The symbols move the items like this.
w34: ~>w329, $>w955, @>w439
w723: ~>w243, $>w164, @>w955
w853: ~>w245, $>w177, @>w871
w87: ~>w607, $>w871, @>w934
w442: ~>w952, $>w414, @>w310
w974: ~>w679, $>w366, @>w414
w363: ~>w329, $>w304, @>w86
w403: ~>w119, $>w34, @>w918
w560: ~>w304, $>w328, @>w119
w830: ~>w379, $>w379, @>w37
w292: ~>w86, $>w119, @>w31
w846: ~>w37, $>w67, @>w379
w653: ~>w853, $>w878, @>w341
w329: ~>w86, $>w918, @>w623
w606: ~>w310, $>w843, @>w221
w952: ~>w37, $>w878, @>w843
w219: ~>w933, $>w169, @>w177
w349: ~>w606, $>w310, @>w958
w476: ~>w958, $>w221, @>w587
w261: ~>w87, $>w607, @>w166
w414: ~>w878, $>w606, @>w442
w607: ~>w871, $>w87, @>w261
w455: ~>w882, $>w808, @>w385
w166: ~>w934, $>w261, @>w302
w102: ~>w67, $>w623, @>w587
w304: ~>w723, $>w403, @>w363
w918: ~>w403, $>w119, @>w37
w958: ~>w221, $>w219, @>w349
w379: ~>w788, $>w31, @>w830
w221: ~>w349, $>w972, @>w476
w385: ~>w587, $>w230, @>w31
w188: ~>w379, $>w788, @>w40
w520: ~>w653, $>w853, @>w368
w843: ~>w442, $>w952, @>w606
w245: ~>w177, $>w446, @>w221
w871: ~>w620, $>w972, @>w87
w933: ~>w169, $>w476, @>w446
w328: ~>w955, $>w166, @>w560
w623: ~>w439, $>w723, @>w67
w243: ~>w164, $>w302, @>w511
w40: ~>w830, $>w188, @>w846
w302: ~>w439, $>w520, @>w243
w587: ~>w455, $>w882, @>w808
w955: ~>w511, $>w723, @>w34
w341: ~>w520, $>w653, @>w585
w310: ~>w843, $>w442, @>w349
w730: ~>w560, $>w34, @>w102
w178: ~>w102, $>w511, @>w955
w446: ~>w219, $>w933, @>w245
w511: ~>w723, $>w164, @>w328
w366: ~>w385, $>w587, @>w974
w230: ~>w102, $>w918, @>w292
w882: ~>w349, $>w846, @>w952
w679: ~>w366, $>w385, @>w366
w133: ~>w230, $>w178, @>w104
w808: ~>w846, $>w37, @>w86
w37: ~>w304, $>w830, @>w808
w86: ~>w623, $>w363, @>w102
w439: ~>w245, $>w934, @>w164
w368: ~>w341, $>w520, @>w972
w934: ~>w119, $>w87, @>w585
w104: ~>w292, $>w133, @>w403
w164: ~>w730, $>w439, @>w918
w177: ~>w446, $>w219, @>w853
w788: ~>w31, $>w730, @>w188
w31: ~>w104, $>w730, @>w379
w878: ~>w974, $>w679, @>w952
w119: ~>w188, $>w292, @>w918
w67: ~>w40, $>w119, @>w178
w585: ~>w310, $>w341, @>w620
w620: ~>w972, $>w585, @>w607
w972: ~>w958, $>w341, @>w871
w169: ~>w476, $>w958, @>w606

The rows follow the links: the fewer symbols apart two items are, the more alike their rows tend to be.

Here are some items, each with a row of numbers. One shown again gets a slightly different row.
w177: [-30, -56, 7, 136, -33, -10, -134, 80, 134, 105, 137, -12, -37, -173, 36, -78, -76, 166, -140, 27, 34, 3, -59, -37, 109, -117, 153, -144, 37, -42, 29, 214, -23, 60, -153, -202, -116, -29, 125, -110, -254, 158, -51, 53]
w221: [69, 33, 45, 110, -51, -110, 150, 1, 28, -29, 117, 24, -42, -12, -63, 109, 210, 37, 32, 53, -127, -12, 41, 42, 179, -277, -140, -51, -10, -6, -34, 9, 88, 8, 14, -331, -242, -51, -92, 11, -154, 96, -32, 70]
w166: [-115, 88, -53, -128, 247, 119, -98, -44, -3, -103, -62, -310, 0, 24, 66, 34, -117, -144, -159, 215, -36, 12, 113, -49, -62, 54, -40, -79, -46, -103, -9, 128, -69, 5, 38, 93, 117, 46, -88, 180, 60, -20, 157, 25]
w102: [-9, -25, -104, 60, 155, 73, 61, 115, -134, 76, 74, 98, -46, 80, -122, -128, 76, 77, 97, -97, 13, 130, -175, 55, -38, 251, 13, 131, -62, -71, -139, -228, 170, 70, 148, -17, 0, -76, 101, -158, 71, -118, -30, 64]
w442: [99, -15, 89, -134, -254, -102, 80, -194, 85, 135, -57, -127, 300, 19, 90, 124, 91, -119, 64, -45, -17, 11, 97, -87, 82, 32, 58, -109, -28, 117, 139, 12, -124, -4, -35, 120, 30, 89, 77, 144, 2, -69, 68, -114]
w329: [-60, -47, 68, -160, 39, 44, 56, 128, 117, 21, 53, 181, -84, 2, -31, -38, -15, 96, 51, -136, 7, 1, -3, 63, 27, 267, 111, 167, -13, -11, -14, -70, 247, -163, 182, -27, 64, 24, 163, -222, 16, 64, 109, 102]
w341: [55, -29, 86, -50, -61, 37, 32, -67, 90, -86, -116, 130, -5, -50, 7, 197, 2, 168, 111, -16, 138, -96, -6, 96, 150, -229, -155, 191, 39, -11, 36, 152, -142, 46, -27, 87, 134, 12, -76, -13, 136, 24, -28, -246]
w653: [67, -64, 134, -54, -104, 28, 9, -58, 100, -60, -99, 96, 24, -119, 11, 147, -51, 175, 87, -9, 179, -87, -46, 60, 128, -185, -59, 158, 47, 31, 102, 197, -189, 102, -63, 142, 139, 32, -7, -20, 100, 3, -58, -233]
w219: [-15, -16, 3, 159, -12, -65, -80, 72, 93, 85, 158, -6, -89, -144, 10, -70, 24, 124, -130, 28, -28, 4, -23, -17, 92, -143, 93, -158, 37, -20, 1, 134, 29, 23, -94, -283, -210, -42, 98, -89, -271, 165, -54, 111]
w261: [-82, 46, -50, -119, 202, 80, -121, -32, 16, -62, -61, -367, -1, 88, 76, 142, -92, -81, -47, 172, -55, -37, 87, -64, -43, 22, -28, -88, -24, -171, -30, 125, -1, -89, 104, 119, 58, 32, -129, 139, 36, -63, 127, 36]
w808: [-69, -211, -8, 77, 5, -3, 163, 195, 14, 0, -20, -172, -118, 124, -85, -74, 39, 20, 168, -65, 55, 138, -113, 144, -35, 219, 68, 133, -195, -42, 6, 62, 203, -47, 53, 81, 2, -48, -135, -113, 26, -75, -108, -24]
w606: [119, 11, 79, -44, -265, -166, 132, -147, 91, 110, 17, -79, 240, 69, 47, 143, 222, -100, 65, -6, -120, -3, 105, -41, 159, -109, -55, -149, -60, 106, 95, -1, -34, 5, -22, -118, -146, 43, 58, 112, -79, 22, 40, -68]
w363: [-60, -81, 110, -137, -5, 29, 73, 137, 169, 8, 40, 154, -88, 3, -7, 2, -33, 100, 102, -142, 3, -4, -4, 77, 68, 228, 118, 181, -20, -1, 22, -10, 267, -208, 182, -9, 41, 33, 131, -237, 22, 59, 78, 130]
w871: [-28, 34, 9, -119, 172, 53, -76, -59, 66, -82, -74, -237, -61, 89, 63, 286, -90, 66, 43, 138, -33, -120, 54, -20, 60, -195, -132, -35, 53, -194, -14, 176, -6, -121, 116, 101, 16, 52, -172, 86, 43, -9, 99, -50]
w37: [-105, -220, -4, 51, -106, -37, 86, 198, 60, -5, -54, -95, -32, 142, -36, -150, -65, -74, 131, -82, 49, 121, -68, 122, -48, 237, 93, 44, -203, 76, 72, 84, 163, -174, -27, 119, 99, -28, -71, -149, 60, -4, -80, -46]
w560: [-57, 163, 6, -125, 98, 63, -37, 7, -26, -136, -6, 294, -69, -20, 23, -147, -84, -145, -200, -35, -61, -46, 164, -21, -106, 176, 9, 57, 50, 113, -52, -176, 60, -113, 61, -85, 106, 68, 115, -10, 59, 103, 169, 160]
w302: [-58, 40, 20, -29, 110, 131, 15, 21, -5, -172, -46, -45, 41, -137, -13, -137, -23, -51, -186, 179, 104, 126, 72, 114, -2, 50, -97, 91, -100, 45, -8, 163, -218, 267, -135, -53, 180, -7, 0, 136, 107, 27, 67, -118]
w86: [-55, -99, 26, -119, 22, 48, 77, 139, 119, 43, 57, 104, -80, 33, -30, -12, -9, 115, 142, -158, 31, 32, -56, 63, 57, 253, 100, 178, -49, -52, -10, -45, 251, -153, 193, 26, 27, 3, 108, -239, 48, 22, 46, 98]
w955: [-32, 155, 6, -64, 130, 102, 70, 17, -91, -137, 4, 188, 9, -105, -42, -236, 34, -122, -218, 60, -18, 109, 118, 54, -43, 192, -61, 101, -40, 88, -82, -146, -70, 180, -12, -211, 99, -7, 113, 66, 57, 67, 119, 90]
w623: [-67, -58, 43, -82, 111, 78, 109, 186, 66, -28, 56, 151, -96, -18, -64, -137, 18, 68, 32, -85, 36, 105, -27, 111, 17, 329, 84, 184, -102, -7, -58, -80, 180, -18, 140, -97, 89, -2, 164, -207, 42, 51, 74, 98]
w439: [-95, 40, 16, -34, 185, 158, -22, 85, 25, -109, 49, 40, 5, -153, 16, -230, -48, -25, -264, 112, 31, 133, 90, 51, -18, 168, 29, 35, -88, 40, -45, 105, -102, 181, -68, -186, 121, 25, 156, 12, -10, 117, 108, 24]
w587: [37, -92, -35, 99, 67, -8, 237, 94, -103, -12, 31, -205, -149, 43, -99, 14, 98, 28, 168, 11, 0, 147, -93, 47, -66, 63, 48, 112, -128, -67, -23, -103, 184, 120, 34, 77, -129, -33, -263, 31, -54, -183, -135, 86]
w974: [104, 44, 64, -121, -92, -22, 51, -111, 2, -34, -18, -103, -55, -102, 128, 104, -40, -53, 21, -36, 17, -38, 62, -143, -131, -38, 218, 79, 104, 55, 138, -112, -27, 80, -46, 279, -27, 128, -158, 228, -53, -218, 5, 122]
w882: [14, -169, 4, 99, -36, -43, 256, 103, -47, 49, -5, -272, -17, 133, -90, 3, 140, -35, 179, 5, 11, 182, -85, 102, -8, 111, 3, 78, -223, -17, -1, 18, 122, 77, 8, 47, -67, -32, -189, 29, -13, -141, -138, -50]

Each walk starts at a row. The symbols on each line, taken left to right, move it on to the next item.
Answer with the item's row; about right is enough.
[-52, 127, -6, -120, 104, 101, 4, 40, -44, -46, 50, 316, -22, -59, -20, -205, 32, -35, -182, -42, -33, 25, 91, 14, -36, 214, 22, 124, 16, 84, -63, -158, 36, 25, 28, -168, 131, -5, 215, -70, 19, 98, 154, 120]
$ ~ @	[-82, 177, 0, -116, 158, 99, -3, -13, -53, -186, -21, 121, -28, -56, 19, -161, -22, -183, -280, 96, -49, 41, 193, -8, -101, 153, -44, 47, -21, 105, -68, -69, -72, 66, 12, -136, 109, 41, 40, 139, 74, 83, 166, 105]
~ ~ ~	[-52, 75, 24, -44, 130, 133, 92, 79, -15, -175, 21, 172, -12, -102, -31, -224, 56, -79, -202, 58, 8, 157, 115, 93, -16, 235, -49, 164, -130, 118, -34, -56, -29, 175, -25, -181, 134, 4, 125, 38, 53, 76, 127, 74]
[59, 43, -2, 157, -53, -118, 55, 44, 45, 55, 150, 14, -43, -87, -19, 11, 158, 57, -61, 51, -115, -1, 33, -1, 131, -204, 2, -130, 11, -6, -6, 38, 79, 12, -19, -353, -269, -37, 1, -35, -245, 128, -41, 135]
$ ~ ~	[120, 7, 50, 39, -154, -134, 219, -63, 31, 67, 43, -36, 100, 87, -62, 123, 267, -56, 97, 35, -117, 16, 75, 32, 172, -174, -153, -72, -98, 37, 4, -32, 71, 30, 54, -248, -199, -31, -52, 65, -75, 24, -26, -6]
$ $ ~	[82, -115, 121, -104, -250, -106, 110, -100, 96, 105, -69, -218, 251, 49, 82, 82, 35, -90, 108, -43, 36, 75, 24, -61, 34, 105, 96, -65, -105, 133, 160, 64, -84, 2, -88, 212, 48, 108, 43, 102, 4, -109, 22, -137]
[40, 17, 74, -141, 1, 4, 37, -109, 84, -78, -125, 4, 42, 74, 21, 299, 30, 81, 153, 44, 41, -134, 47, 42, 138, -229, -209, 84, 48, -62, 33, 133, -121, -50, 98, 107, 85, 29, -86, 67, 141, 17, 55, -209]
@ ~	[56, 24, 73, -25, 18, -21, 54, -56, 56, -112, -56, 39, -66, 47, -19, 277, 66, 128, 142, 83, -14, -138, 19, 80, 163, -304, -233, 112, 70, -107, -18, 133, -20, -46, 106, -48, 3, -10, -191, 24, 80, 59, -15, -109]
@ ~	[-7, 43, 32, -149, 100, 14, -6, -73, 53, -94, -93, -112, -33, 117, 34, 318, -19, 59, 120, 99, -20, -160, 53, 13, 93, -210, -187, 50, 39, -139, 3, 117, -23, -112, 135, 102, 74, 26, -175, 76, 128, -16, 74, -108]
[88, -44, 95, -105, -256, -121, 114, -156, 95, 133, -35, -151, 310, 78, 48, 125, 116, -107, 89, -42, -34, 7, 76, -58, 99, 13, 27, -128, -99, 121, 131, 26, -114, -8, -11, 56, -15, 92, 80, 107, -15, -49, 58, -157]
~ @ @ $	[124, 2, 74, -101, -243, -134, 130, -152, 97, 106, -28, -98, 287, 87, 13, 172, 181, -99, 98, -21, -69, -28, 84, -37, 161, -94, -92, -107, -48, 100, 95, 19, -72, -13, 8, -21, -34, 55, 46, 118, 11, -13, 52, -132]
$ ~ $	[101, -7, 101, -149, -184, -49, 63, -147, 50, 19, -71, -105, 102, -68, 116, 131, -57, -45, 48, -47, 61, -21, 43, -120, -33, -12, 171, 68, 34, 100, 190, 13, -123, 48, -82, 309, 36, 132, -47, 163, -21, -179, 4, -61]
[91, 21, -75, 72, 67, 3, 79, -28, -179, -8, 11, -124, -113, -12, -20, 79, 9, 5, 98, -32, 22, 54, -94, -79, -165, 10, 87, 106, 71, -54, -9, -217, 69, 143, 4, 232, -87, -1, -214, 142, -13, -301, -114, 117]
~ ~	[11, -147, -43, 98, 69, 26, 220, 110, -76, 15, 24, -249, -106, 81, -83, -14, 96, 19, 191, 7, 3, 182, -123, 80, -50, 101, 25, 145, -156, -74, -13, -3, 174, 115, 35, 91, -65, -31, -223, 17, -20, -178, -135, 8]
$ $ ~	[-55, -26, 101, -103, 31, 29, 46, 167, 156, -49, 21, 203, -78, -3, -21, -70, -53, 30, 26, -107, -7, 14, 35, 46, 53, 269, 129, 152, -18, 64, 5, -58, 237, -217, 142, -8, 86, 43, 152, -196, 64, 90, 111, 127]
[129, 55, 53, -84, -32, -4, 61, -100, -34, -70, -23, -71, -90, -98, 65, 114, -73, -42, 35, -36, 26, -16, 36, -127, -140, -19, 209, 114, 99, 27, 125, -118, -3, 83, -12, 284, -61, 93, -172, 220, -50, -211, -37, 103]
@ ~ $	[58, 59, -152, 54, 132, 26, -93, -78, -192, 197, 72, 48, 82, 28, -51, 27, 42, 118, 114, -92, 30, -19, -215, -70, -83, 73, -46, -48, 132, -124, -178, -273, 10, 90, 125, 86, -30, -93, 167, -85, 53, -164, -40, 11]
~ ~ ~ @	[-107, -226, -60, 163, -62, -15, 93, 182, -52, -24, -81, -111, -68, 188, -75, -175, -35, -96, 101, -27, 28, 123, -117, 129, -111, 163, 17, 31, -209, 84, 34, 58, 127, -133, -95, 92, 61, -56, -165, -110, 66, -17, -145, -78]
[-24, -24, 14, 147, -6, -34, -98, 113, 74, 89, 139, -17, -47, -165, 23, -85, -1, 142, -149, 19, -11, 10, -44, -22, 80, -108, 141, -143, 54, -13, 21, 150, 42, 45, -125, -242, -176, -38, 106, -105, -255, 134, -30, 102]
$ $	[68, 21, -12, 148, -13, -108, 133, 49, -9, 17, 133, 15, -106, -31, -70, 9, 186, 68, -2, 48, -127, 22, -3, 13, 125, -189, -57, -48, -22, -35, -31, -21, 154, 30, 1, -313, -276, -46, -114, -6, -196, 69, -70, 139]
@ @ ~ $	[-101, -93, -132, 150, 42, 8, 1, 146, -119, 49, -13, 67, -31, 142, -131, -253, -31, -61, 38, -92, 55, 111, -136, 104, -117, 284, -60, 18, -124, 30, -114, -134, 92, -59, 16, -8, 76, -118, 64, -188, 132, -13, -97, -27]
[50, -59, 111, -29, -44, 31, 31, -31, 76, -108, -82, 121, -5, -114, -17, 102, -21, 172, 47, 13, 197, -65, -69, 114, 143, -187, -94, 166, 9, 4, 58, 202, -198, 154, -79, 54, 131, -13, -22, -40, 119, 53, -50, -253]
@ $ @	[49, -44, 106, -27, -48, 29, 71, -20, 72, -118, -107, 170, -28, -53, -8, 150, 10, 186, 109, 11, 121, -71, -38, 115, 148, -237, -141, 206, 54, 0, 44, 172, -169, 92, -29, 37, 103, -17, -68, -29, 136, 46, -56, -263]
@ ~	[72, 31, 14, 131, -69, -108, 136, 4, 21, 18, 103, 61, -62, 4, -60, 77, 213, 55, 26, 48, -135, 1, 60, 28, 145, -233, -106, -51, -1, -10, -28, 1, 112, 13, 20, -344, -262, -75, -86, 9, -153, 104, -48, 85]
[131, 16, 108, -152, -239, -94, 80, -202, 94, 69, -59, -114, 208, -29, 118, 154, 9, -104, 43, -55, -13, -14, 93, -129, 16, 6, 133, -66, 31, 130, 175, -29, -123, 4, -50, 195, -4, 110, 17, 171, -11, -97, 51, -48]
~ ~ $	[105, 47, 44, -73, -3, 1, 87, -92, -64, -58, -15, -75, -106, -85, 69, 101, -37, -49, 49, -33, 12, 15, 53, -119, -161, -24, 197, 112, 96, -6, 89, -143, 31, 111, -9, 270, -54, 96, -201, 216, -52, -233, -42, 132]
~ $ $	[-17, 18, -65, -72, 66, 39, -136, 17, -58, 143, 51, 223, 37, 40, -12, -66, -72, 72, 47, -174, -13, -26, -91, -49, -32, 221, 52, 13, 87, -55, -110, -222, 106, -112, 160, 39, 71, -40, 297, -216, 95, 1, 69, 41]
[71, 83, -147, 93, 92, 30, -152, -122, -203, 194, 71, 77, 147, 17, -43, -8, 36, 58, 56, -59, 20, -12, -175, -99, -55, 38, -95, -111, 108, -116, -167, -238, -83, 133, 84, 27, 8, -95, 203, -45, 56, -98, -33, -56]
@ ~ $	[-43, 74, -130, -24, 47, 7, -232, -63, -98, 108, 17, 243, 37, 88, 3, -41, -128, 0, 18, -121, -30, -110, -68, -95, -109, 113, -15, -113, 145, -51, -125, -231, 49, -181, 123, 69, 73, -48, 220, -161, 113, -4, 33, 42]
$ $ $	[16, 65, -129, 17, 55, 12, -190, -61, -158, 193, 57, 176, 50, 60, -48, -7, -51, 75, 85, -148, 9, -81, -153, -94, -63, 66, -31, -112, 149, -113, -124, -270, 3, -52, 144, 80, 4, -80, 213, -142, 66, -50, -10, 20]
